Below are the code and all the weights of a small trained network. Each question names an input and a target symbol and asks about switching units off, where a switched-off unit gives its printed mean instead of its output.

import numpy as np


def w(rows, s, z=0):
    codes = np.array(rows[::2]) - 128.0
    scale = np.full(codes.shape[1], s)
    scale[-1] = z or s
    return codes * scale


def f(y):
    return y / 2 * (1 + np.tanh(0.7978845608 * (y + 0.044715 * y**3)))


def softmax(a):
    e = np.exp(a - a.max(-1, keepdims=True))
    return e / e.sum(-1, keepdims=True)


def log_softmax(a):
    a = a - a.max(-1, keepdims=True)
    return a - np.log(np.exp(a).sum(-1, keepdims=True))


def net(x, mask):
    ids = ['ΔΘΣΨαβγζηλξπτω'.index(c) for c in x.split()]
    T = len(ids)
    res = E[ids] + P[:T]
    r = res
    for j in range(3):
        rows = slice(4 * j, 4 * j + 4)
        q, k, v = (r @ M[0][rows].T for M in (Q, K, V))
        z = softmax(np.where(np.tri(T) > 0, q @ k.T / 4**0.5, -1e9)) @ v
        o = O[0][rows]
        res = res + np.where(mask[j], z, o[:, -1]) @ o[:, :-1]
    y = f(res @ A[0][:, :-1].T + A[0][:, -1])
    res = res + np.where(mask[3:15], y, B[0][:, -1]) @ B[0][:, :-1]
    return log_softmax(res[-1] @ U[:, :-1].T + U[:, -1])


Q, K, V, O, A, B = {}, {}, {}, {}, {}, {}
E = w([
[182,166,98],'Δ',
[70,96,145],'Θ',
[62,116,130],'Σ',
[102,120,142],'Ψ',
[177,141,118],'α',
[199,152,111],'β',
[144,116,134],'γ',
[84,87,155],'ζ',
[122,114,134],'η',
[124,150,108],'λ',
[8,73,159],'ξ',
[147,139,115],'π',
[116,120,130],'τ',
[145,140,115],'ω',
],0.014)
P = w([
[165,94,108],'0',
[86,161,83],'1',
[66,210,149],'2',
[95,205,188],'3',
[172,130,211],'4',
[195,63,155],'5',
[183,54,77],'6',
[102,130,34],'7',
[55,186,85],'8',
[67,247,188],'9',
[160,161,237],'10',
[182,117,151],'11',
[189,46,115],'12',
[86,80,49],'13',
],0.014)
Q[0] = w([
[76,184,75],'H1',
[124,31,7],'H1',
[101,234,180],'H1',
[129,128,225],'H1',
[125,112,169],'H2',
[98,198,148],'H2',
[148,134,115],'H2',
[150,152,111],'H2',
[103,178,126],'H3',
[149,113,161],'H3',
[158,83,134],'H3',
[75,181,56],'H3',
],0.016)
K[0] = w([
[193,8,193],'H1',
[146,181,218],'H1',
[158,59,54],'H1',
[109,122,54],'H1',
[160,111,79],'H2',
[147,156,223],'H2',
[154,119,97],'H2',
[116,169,125],'H2',
[143,58,82],'H3',
[100,157,176],'H3',
[89,210,170],'H3',
[139,11,55],'H3',
],0.014)
V[0] = w([
[246,142,113],'H1',
[218,232,33],'H1',
[195,135,207],'H1',
[183,22,215],'H1',
[114,177,147],'H2',
[77,146,146],'H2',
[169,95,101],'H2',
[176,197,200],'H2',
[131,146,18],'H3',
[96,105,138],'H3',
[174,173,219],'H3',
[82,152,176],'H3',
],0.012)
O[0] = w([
[177,2,188,5],'H1',
[157,13,103,37],'H1',
[208,90,215,76],'H1',
[232,183,234,66],'H1',
[146,62,132,174],'H2',
[107,78,116,216],'H2',
[84,170,151,47],'H2',
[62,71,106,97],'H2',
[144,155,59,115],'H3',
[110,115,134,160],'H3',
[180,159,241,97],'H3',
[174,131,164,188],'H3',
],0.0076,0.0029)
A[0] = w([
[141,209,189,90],'N1',
[101,139,202,110],'N2',
[94,176,212,116],'N3',
[103,206,154,170],'N4',
[132,27,49,147],'N5',
[77,98,190,254],'N6',
[62,132,69,109],'N7',
[44,121,149,221],'N8',
[138,81,186,187],'N9',
[212,161,96,126],'N10',
[132,172,90,112],'N11',
[172,94,254,218],'N12',
],0.0091,0.0047)
B[0] = w([
[2,35,225,177],'N1',
[127,131,152,135],'N2',
[124,128,199,174],'N3',
[147,85,118,254],'N4',
[90,45,155,223],'N5',
[215,169,124,210],'N6',
[185,159,108,216],'N7',
[175,127,66,244],'N8',
[204,163,177,178],'N9',
[40,106,153,148],'N10',
[80,143,107,183],'N11',
[253,187,83,193],'N12',
],0.0067,0.007)
U = w([
[99,133,254,217],'Δ',
[186,128,159,7],'Θ',
[116,127,154,2],'Σ',
[59,60,87,135],'Ψ',
[92,24,141,186],'α',
[136,141,148,169],'β',
[127,108,139,81],'γ',
[31,148,188,93],'ζ',
[152,167,169,116],'η',
[125,169,15,165],'λ',
[187,199,174,182],'ξ',
[85,126,175,107],'π',
[122,105,137,83],'τ',
[189,144,148,66],'ω',
],0.0086,0.0042)

Each question gives the input, a string of symbols that net reads in full, and the target symbol t.
The units are the heads (4 rows each of Q, K, V and O) and the neurons (one row each of A and B). Each row of codes is followed by its name. A weight is (code - 128) times the scale printed after its matrix; where a second scale follows, it is the last column's (O, A, B and U).
mask holds one flag per unit, heads first, then neurons. A switched-off unit (its flag False) gives its mean, the last column of its rows in O or B, instead of its output. The means were averaged over made-up inputs and are rounded, as every weight is.
A unit's drop is (log p(t) with every unit on - log p(t) with that unit switched off) / (log p(t) with every unit on - log p(t) with every unit switched off).
The circuit of an input: a set's keep is (log p(t) with only the set's units on - log p(t) with every unit switched off) / (log p(t) with every unit on - log p(t) with every unit switched off). Starting from the 12 units with the biggest drops (on a tie, the unit counted first), units are removed one at a time, each time the one whose removal leaves the highest keep (on an exact tie, the one counted first), for as long as the keep stays at least 0.8.
circuit, biggest first: the units of the circuit, biggest drop first
top k neurons: the k neurons with the biggest drops, biggest first
heads that matter: for each layer, one digit per head in row order, 1 if its drop is at least 0.15 and else 0, layers parted by /
input ζ Δ Σ Δ β, target α: circuit, biggest first	H1
input ξ Ψ Δ λ Δ Σ Σ η ζ γ ξ Σ α π, target ζ: circuit, biggest first	H1; N1; N12
input ζ Σ π, target Δ: top 2 neurons	N1; N3
input ξ Σ ξ ξ γ Δ ζ, target ζ: circuit, biggest first	H1; N1; H3
input Δ α τ Σ ξ Σ α λ, target ζ: circuit, biggest first	H1; N1
input Σ γ Δ β ξ Δ Δ ξ β, target α: heads that matter	111
input η β γ α γ η Σ τ, target ξ: heads that matter	100
input Σ Σ β γ β ζ η γ Σ ξ η Σ ξ, target ζ: circuit, biggest first	H1; H3
input ζ Σ ζ, target Δ: heads that matter	100
input Σ ξ λ, target λ: heads that matter	011
input Δ τ η, target α: heads that matter	101
input ω ζ Θ γ ξ Σ β α, target ζ: circuit, biggest first	H1; N1; N10
input ξ Σ π, target ζ: circuit, biggest first	H1; N1
input Θ α Σ Δ γ Σ γ β, target ξ: circuit, biggest first	H1
input Θ α τ λ ζ ξ π ω, target Δ: circuit, biggest first	H1; N1
input Σ Σ ξ ξ, target λ: circuit, biggest first	H3; H1; N8
input Θ Σ ζ ξ ξ ξ, target Δ: heads that matter	111
input η π γ Δ ζ Σ Σ α, target Δ: heads that matter	100
input Σ Σ ξ, target λ: heads that matter	001
input π ω Δ Σ Δ Δ Δ ξ ζ, target α: circuit, biggest first	H1
input Σ ζ Σ ζ Σ Σ α Σ Σ π η, target λ: heads that matter	100
input Σ λ α γ Σ Δ η, target ξ: heads that matter	011
input γ Σ γ γ Δ Σ, target ξ: circuit, biggest first	H3; N12
